[[18, 49, 76, 43, 41, 60, 36], [17, 53, 56, 51, 62, 24, 49], [35, 41, 32, 38, 44, 33, 36], [21, 54, 57, 51, 62, 47, 44], [54, 38, 40, 37, 43, 53, 50], [21, 32, 17, 29, 35, 48, 14], [63, 39, 64, 50, 30, 42, 55], [12, 27, 46, 46, 15, 12, 47], [34, 31, 16, 42, 44, 44, 45]]
Find the entry at the centre.
37
Find the entry just right of 48.
14
Find the entry just left of the largest entry.
49
Find the maximum.
76
Find the entry just left of 30.
50

arr =
[[567 516 299 443 512 517 393 533 496 398 449]
 [541 309 609 604 383 339 774 577 583 667 461]
 [322 764 497 399 703 654 408 328 407 394 616]
 [415 654 315 352 611 576 326 391 445 292 507]
 [438 197 515 483 229 291 427 453 373 516 343]
 [496 281 502 516 356 298 657 525 557 528 418]
 [340 748 509 420 711 644 461 345 433 421 628]
 [445 276 540 504 339 289 639 485 523 524 419]]
Counting starts at 1.
Which number is the entry directly above the largest entry?
A: 393
Which number is the entry just left of 703?
A: 399
The entry directly below 517 is 339
The entry directly above 748 is 281
Which number is the top-left entry?
A: 567
The entry in row 2 and column 1: 541
Which number is the entry at row 1, column 2?
A: 516
Which number is the entry in the top-right corner?
A: 449
The entry in row 1 and column 3 -> 299
The entry just right of 394 is 616
Which number is the entry at row 3, column 3?
A: 497
Which number is the entry directly below 449?
A: 461
Which number is the entry just left of 667?
A: 583
Which number is the bottom-left entry?
A: 445
The entry in the bottom-right corner: 419
The entry at row 3, column 2 -> 764
Which number is the entry just right of the smallest entry?
A: 515
Which number is the entry just left of the smallest entry?
A: 438
Which number is the entry directly below the largest entry?
A: 408
Which number is the entry directly below 394?
A: 292
Which number is the entry in row 2 and column 3?
A: 609
Which number is the entry directly above 419?
A: 628
The entry directly above 438 -> 415
The entry in row 2 and column 2: 309
The entry at row 3, column 1 is 322

X =
[[ 7.4 27.3  9.4  7.0  6.0 34.1 13.4 89.2  0.5  5.4  4.0  9.9]
 [ 9.1  8.3 45.8  2.1 51.0  0.6  8.5  5.4  5.1 10.8 23.6 43.1]
 [ 0.2 22.3 55.9  4.2 34.9  9.2 15.2 22.5  0.9  8.9 21.1 18.1]
 [ 0.5 20.1 41.8  3.1 21.0  1.7 23.8  4.8  1.5 28.5 15.4 51.4]
 [ 0.9 41.5 17.9  2.9  5.4  2.4 35.4  3.8  0.7 61.1  5.1 36.4]
 [ 8.4 19.0 19.4  7.1  6.4 12.0 24.9  7.3  0.7 31.9 51.0 25.1]
 [ 0.1  3.0 10.4  4.0  2.2  1.4 25.1  0.4  0.3 33.7 61.6 71.3]
 [ 0.6  8.5 19.3  9.1  9.6  6.2 27.9 10.1  0.9 14.1 23.7 83.5]
 [ 0.4 80.7 16.3  3.7  5.6 15.0 28.2 25.7  0.3 23.5  2.2 11.8]
 [ 1.2 17.7 19.4  8.5  7.5  8.9 35.1 10.6  0.8 25.7 20.0 58.0]
 [ 5.2 13.5 19.5  9.3  7.6 16.2 23.4 11.1  0.7 19.6 57.7 29.8]
 [ 0.3 49.3 20.4  4.9 11.1 17.8 21.9 59.9  0.5  9.3  2.3 15.8]
 [ 3.4 13.4 34.9  6.4 21.7  6.2 18.4 13.1  1.6 14.4 40.6 39.5]
 [17.7 25.1 50.5  2.2 44.4  3.3  7.8 15.9  2.5 11.0 22.9 10.2]]
The third largest entry -> 80.7
The 5th entry in reading order is 6.0
The entry just right of 61.6 is 71.3
The top entry of the column that holds the smallest entry: 7.4
The 3rd entry in reading order -> 9.4
The entry just right of 7.1: 6.4
The minimum -> 0.1
Read off the last entry, reading row by row.
A: 10.2
The entry just right of the smallest entry -> 3.0
Read off the entry directly below 4.9.
A: 6.4
Read off the bottom entry of the column that holds the smallest entry.
A: 17.7
The smallest entry in the last column is 9.9
Read off the entry directly below the smallest entry.
A: 0.6
Read off the smallest entry in the first row.
A: 0.5
Read off the entry just left of 71.3.
A: 61.6
Read off the entry just left of 45.8.
A: 8.3
Read off the 3rd entry on the diagonal from the top-right corner.
A: 8.9
Read off the smallest entry in the last row.
A: 2.2
Read off the second entry from the end, reading row by row.
A: 22.9
Read off the entry just right of 23.8.
A: 4.8
Read off the 2nd entry in reading order.
A: 27.3
The entry directly above the smallest entry: 8.4
Read off the 2nd smallest entry.
A: 0.2
Read off the entry just left of 4.9.
A: 20.4
The entry just right of 19.0 -> 19.4
The largest entry in the last row -> 50.5
Read off the entry just left of 59.9.
A: 21.9
Read off the second largest entry.
A: 83.5
Read off the fifth-last entry, reading row by row.
A: 15.9
Read off the third entry on the main diagonal.
A: 55.9

Read these off the array that follows. Rows and columns are numbered from 1.
1) Report the smallest entry.
2) Report the entry in row 3 and column 1.
3) Report the entry in the bottom-right corner.
4) Report the entry at row 3, column 2.
5) Report the bottom entry of the column that holds the largest entry.
6) Report the entry just right of 7.
7) Report the top-left entry.
8) Report the top-right entry.
 -9  -14    5    6   31  -17   11   13  -12   26   38   33   21  -16  -18   14
  2   23   10   15  -17    4    5   30   15   19   23   37  -29   20   -5    2
-18   -7   -3   15    2  -19   -9   34  -12   33    7  -15   14   17    3   13
 -5   -6   10   -7   42  -11    6   11  -12   22   32   14   19  -31  -15   12
  9   24   22    3   -8    5   -8   29   -8   -5    6   25  -34   15    0    2
1) -34
2) -18
3) 2
4) -7
5) -8
6) -15
7) -9
8) 14
